Below is a small trained network, with its code and all its weights. Each question gives an input and a target symbol and asks what happens when units are switched off, that is, made to give their printed mean instead of their output.

import numpy as np


def w(rows, s, z=0):
    codes = np.array(rows[::2]) - 128.0
    scale = np.full(codes.shape[1], s)
    scale[-1] = z or s
    return codes * scale


def norm(h):
    return h / np.sqrt((h * h).mean(-1, keepdims=True) + 1e-5)


def f(y):
    return np.maximum(y, 0)


def softmax(a):
    e = np.exp(a - a.max(-1, keepdims=True))
    return e / e.sum(-1, keepdims=True)


def log_softmax(a):
    a = a - a.max(-1, keepdims=True)
    return a - np.log(np.exp(a).sum(-1, keepdims=True))


def net(x, mask):
    ids = ['βγδεηλμξπτφω'.index(c) for c in x.split()]
    T = len(ids)
    res = E[ids] + P[:T]
    u = 0
    for l in range(2):
        q, k, v = (norm(res) @ M[l].T for M in (Q, K, V))
        z = softmax(np.where(np.tri(T) > 0, q @ k.T / 3**0.5, -1e9)) @ v
        res = res + np.where(mask[u], z, O[l][:, -1]) @ O[l][:, :-1]
        u += 1
        y = f(norm(res) @ A[l][:, :-1].T + A[l][:, -1])
        res = res + np.where(mask[u : u + 16], y, B[l][:, -1]) @ B[l][:, :-1]
        u += 16
    return log_softmax(norm(res)[-1] @ U[:, :-1].T + U[:, -1])


Q, K, V, O, A, B = {}, {}, {}, {}, {}, {}
E = w([
[150,129,151,143,191],'β',
[159,193,98,153,63],'γ',
[150,149,107,184,100],'δ',
[202,154,163,107,117],'ε',
[146,123,114,200,110],'η',
[162,113,162,135,249],'λ',
[155,99,106,184,135],'μ',
[199,106,73,129,142],'ξ',
[65,85,94,60,140],'π',
[97,20,198,100,143],'τ',
[202,153,162,111,81],'φ',
[204,139,182,138,76],'ω',
],0.016)
P = w([
[41,174,137,115,204],'0',
[170,137,117,105,255],'1',
[161,135,110,103,225],'2',
[152,134,106,106,197],'3',
[151,123,93,132,178],'4',
[153,118,90,132,162],'5',
[154,115,89,137,141],'6',
[149,112,87,136,123],'7',
[143,105,83,138,101],'8',
[145,96,91,138,93],'9',
[147,93,93,145,70],'10',
],0.0086)
Q[0] = w([
[149,178,213,138,118],'0.h1',
[164,190,222,6,70],'0.h1',
[42,242,247,91,113],'0.h1',
],0.021)
K[0] = w([
[90,175,103,197,168],'0.h1',
[60,233,190,133,170],'0.h1',
[146,171,133,166,253],'0.h1',
],0.023)
V[0] = w([
[55,44,50,120,139],'0.h1',
[61,202,149,11,129],'0.h1',
[30,149,253,208,98],'0.h1',
],0.011)
O[0] = w([
[107,78,74,69,208,119],'0.h1',
[100,151,146,61,73,95],'0.h1',
[2,236,174,163,127,1],'0.h1',
],0.012,0.0051)
A[0] = w([
[144,94,148,131,85,149],'0.n1',
[117,210,48,149,145,114],'0.n2',
[166,121,45,114,129,138],'0.n3',
[164,171,61,97,107,34],'0.n4',
[121,169,75,128,96,156],'0.n5',
[143,201,48,151,130,130],'0.n6',
[137,144,109,95,165,17],'0.n7',
[93,104,156,88,131,111],'0.n8',
[113,160,152,157,120,4],'0.n9',
[142,142,142,169,146,100],'0.n10',
[136,185,2,144,137,121],'0.n11',
[144,182,155,135,130,161],'0.n12',
[131,88,91,130,127,72],'0.n13',
[156,194,146,83,95,105],'0.n14',
[101,97,79,184,104,210],'0.n15',
[98,68,123,162,118,151],'0.n16',
],0.017,0.0041)
B[0] = w([
[124,129,103,108,172,181],'0.n1',
[182,151,95,85,57,161],'0.n2',
[145,133,142,53,74,254],'0.n3',
[181,86,136,196,106,174],'0.n4',
[110,89,141,103,150,169],'0.n5',
[127,93,166,222,107,186],'0.n6',
[135,161,126,110,181,149],'0.n7',
[151,131,103,181,138,152],'0.n8',
[130,138,124,69,87,148],'0.n9',
[125,145,151,149,105,164],'0.n10',
[111,163,130,114,252,201],'0.n11',
[192,94,141,97,133,184],'0.n12',
[144,155,164,149,174,183],'0.n13',
[95,131,63,180,153,191],'0.n14',
[183,88,142,67,119,189],'0.n15',
[79,145,120,149,143,164],'0.n16',
],0.026,0.0094)
Q[1] = w([
[162,250,115,229,163],'1.h1',
[92,122,246,153,64],'1.h1',
[103,33,247,91,211],'1.h1',
],0.016)
K[1] = w([
[132,250,168,165,154],'1.h1',
[197,123,44,144,135],'1.h1',
[167,27,127,134,203],'1.h1',
],0.02)
V[1] = w([
[90,198,124,53,187],'1.h1',
[120,93,253,103,125],'1.h1',
[187,231,109,101,155],'1.h1',
],0.013)
O[1] = w([
[1,42,59,118,134,142],'1.h1',
[120,218,151,17,237,116],'1.h1',
[22,9,192,97,49,254],'1.h1',
],0.0085,0.0061)
A[1] = w([
[183,242,106,107,79,138],'1.n1',
[127,222,161,95,38,127],'1.n2',
[162,148,5,180,114,145],'1.n3',
[153,79,159,225,117,157],'1.n4',
[160,81,158,117,135,98],'1.n5',
[77,120,158,219,110,2],'1.n6',
[113,100,143,166,190,197],'1.n7',
[66,188,80,150,96,121],'1.n8',
[98,200,192,100,152,229],'1.n9',
[190,153,107,113,27,82],'1.n10',
[184,72,95,135,45,88],'1.n11',
[49,170,116,149,67,124],'1.n12',
[132,161,9,53,135,121],'1.n13',
[41,134,75,106,130,80],'1.n14',
[184,37,176,112,175,134],'1.n15',
[134,86,143,177,56,206],'1.n16',
],0.013,0.0037)
B[1] = w([
[18,123,110,75,172,150],'1.n1',
[249,57,145,188,150,145],'1.n2',
[158,64,121,226,83,153],'1.n3',
[114,107,147,9,125,180],'1.n4',
[150,116,87,115,98,183],'1.n5',
[148,203,143,172,99,134],'1.n6',
[138,205,156,151,187,163],'1.n7',
[231,103,86,76,113,131],'1.n8',
[90,195,122,131,97,142],'1.n9',
[48,134,84,188,81,172],'1.n10',
[217,205,126,67,180,191],'1.n11',
[142,4,166,152,115,136],'1.n12',
[132,211,201,146,167,165],'1.n13',
[192,54,110,74,81,139],'1.n14',
[49,90,105,194,43,252],'1.n15',
[56,172,169,115,213,175],'1.n16',
],0.021,0.015)
U = w([
[171,84,227,129,182,23],'β',
[181,171,107,205,95,191],'γ',
[104,168,2,126,133,116],'δ',
[113,107,229,194,95,21],'ε',
[44,132,127,155,73,141],'η',
[110,76,117,45,198,147],'λ',
[93,141,222,90,98,194],'μ',
[115,184,60,93,83,184],'ξ',
[88,30,75,176,150,12],'π',
[233,106,47,117,213,3],'τ',
[152,194,185,162,75,139],'φ',
[172,210,136,89,166,242],'ω',
],0.017,0.0051)

Each question gives the input, a string of symbols that net reads in full, and the target symbol t.
The units are the heads (3 rows each of Q, K, V and O) and the neurons (one row each of A and B). Each row of codes is followed by its name. A weight is (code - 128) times the scale printed after its matrix; where a second scale follows, it is the last column's (O, A, B and U).
mask holds one flag per unit, layer by layer, with each layer's heads first. A switched-off unit (its flag False) gives its mean, the last column of its rows in O or B, instead of its output. The means were averaged over made-up inputs and are rounded, as every weight is.
A unit's drop is (log p(t) with every unit on - log p(t) with that unit switched off) / (log p(t) with every unit on - log p(t) with every unit switched off).
The circuit of an input: a set's keep is (log p(t) with only the set's units on - log p(t) with every unit switched off) / (log p(t) with every unit on - log p(t) with every unit switched off). Starting from the 12 units with the biggest drops (on a tie, the unit counted first), units are removed one at a time, each time the one whose removal leaves the highest keep (on an exact tie, the one counted first), for as long as the keep stays at least 0.8.
units of the circuit, in order: the units of the circuit, biggest drop first
most important unit: the unit with the biggest drop
k most important neurons: the k neurons with the biggest drops, biggest first
top k neurons in layer l: the k neurons of layer l with the biggest drops, biggest first
input ξ ξ λ, target τ: 2 most important neurons	[1.n4 1.n10]
input τ γ λ ε ε, target γ: most important unit	0.h1
input γ β δ ε ω γ π, target μ: 2 most important neurons	[0.n3 1.n13]
input ω φ λ δ ε μ ε τ δ ω φ, target ε: units of the circuit, in order	[0.h1 1.n2 1.n1]
input φ γ δ λ ω η ε γ π ε, target β: 2 most important neurons	[0.n14 1.n2]
input γ β β, target δ: 2 most important neurons	[0.n12 1.n10]
input δ λ ω η δ π ξ ε ω λ, target μ: units of the circuit, in order	[0.h1 1.n4]
input ξ δ π β η, target λ: 4 most important neurons	[1.n10 0.n3 0.n4 0.n11]
input ε ε μ φ π γ ω, target μ: 2 most important neurons	[0.n3 0.n14]
input μ γ ε ω π ξ δ μ γ φ, target η: 2 most important neurons	[1.n11 0.n11]
input γ μ λ η ω, target δ: 2 most important neurons	[0.n6 1.n10]
input μ γ γ, target μ: 2 most important neurons	[0.n6 1.n4]
input γ ω μ γ ξ γ φ, target δ: top 3 neurons in layer 1	[1.n10 1.n11 1.n1]
input λ τ γ μ γ μ γ ε, target π: most important unit	0.h1
input δ λ ω δ φ λ γ π λ φ ω, target ω: units of the circuit, in order	[1.n15 1.n11 0.n11 0.h1]
input ε ω ξ μ β ω η, target μ: 2 most important neurons	[1.n4 1.n16]
input π γ γ, target π: top 2 neurons in layer 1	[1.n3 1.n15]
input η π γ, target η: 2 most important neurons	[0.n11 0.n6]
input π π μ λ η η φ μ η, target ξ: 2 most important neurons	[1.n11 0.n11]
input β γ π μ τ γ π π γ δ, target λ: units of the circuit, in order	[0.n11]
input ε γ β ε, target μ: top 2 neurons in layer 1	[1.n4 1.n16]
input δ π β β ω, target ω: 3 most important neurons	[1.n15 0.n12 0.n11]
input γ ε ω ξ ω ε, target δ: 2 most important neurons	[0.n6 0.n11]
input τ δ τ π ω δ, target μ: top 3 neurons in layer 1	[1.n4 1.n16 1.n11]
input η λ γ λ ε γ λ ε η δ, target ε: top 3 neurons in layer 1	[1.n11 1.n10 1.n1]
input β π β ε ξ γ ε π ε, target λ: top 2 neurons in layer 0	[0.n14 0.n3]
input π η η γ ξ τ β λ, target ω: units of the circuit, in order	[1.h1]
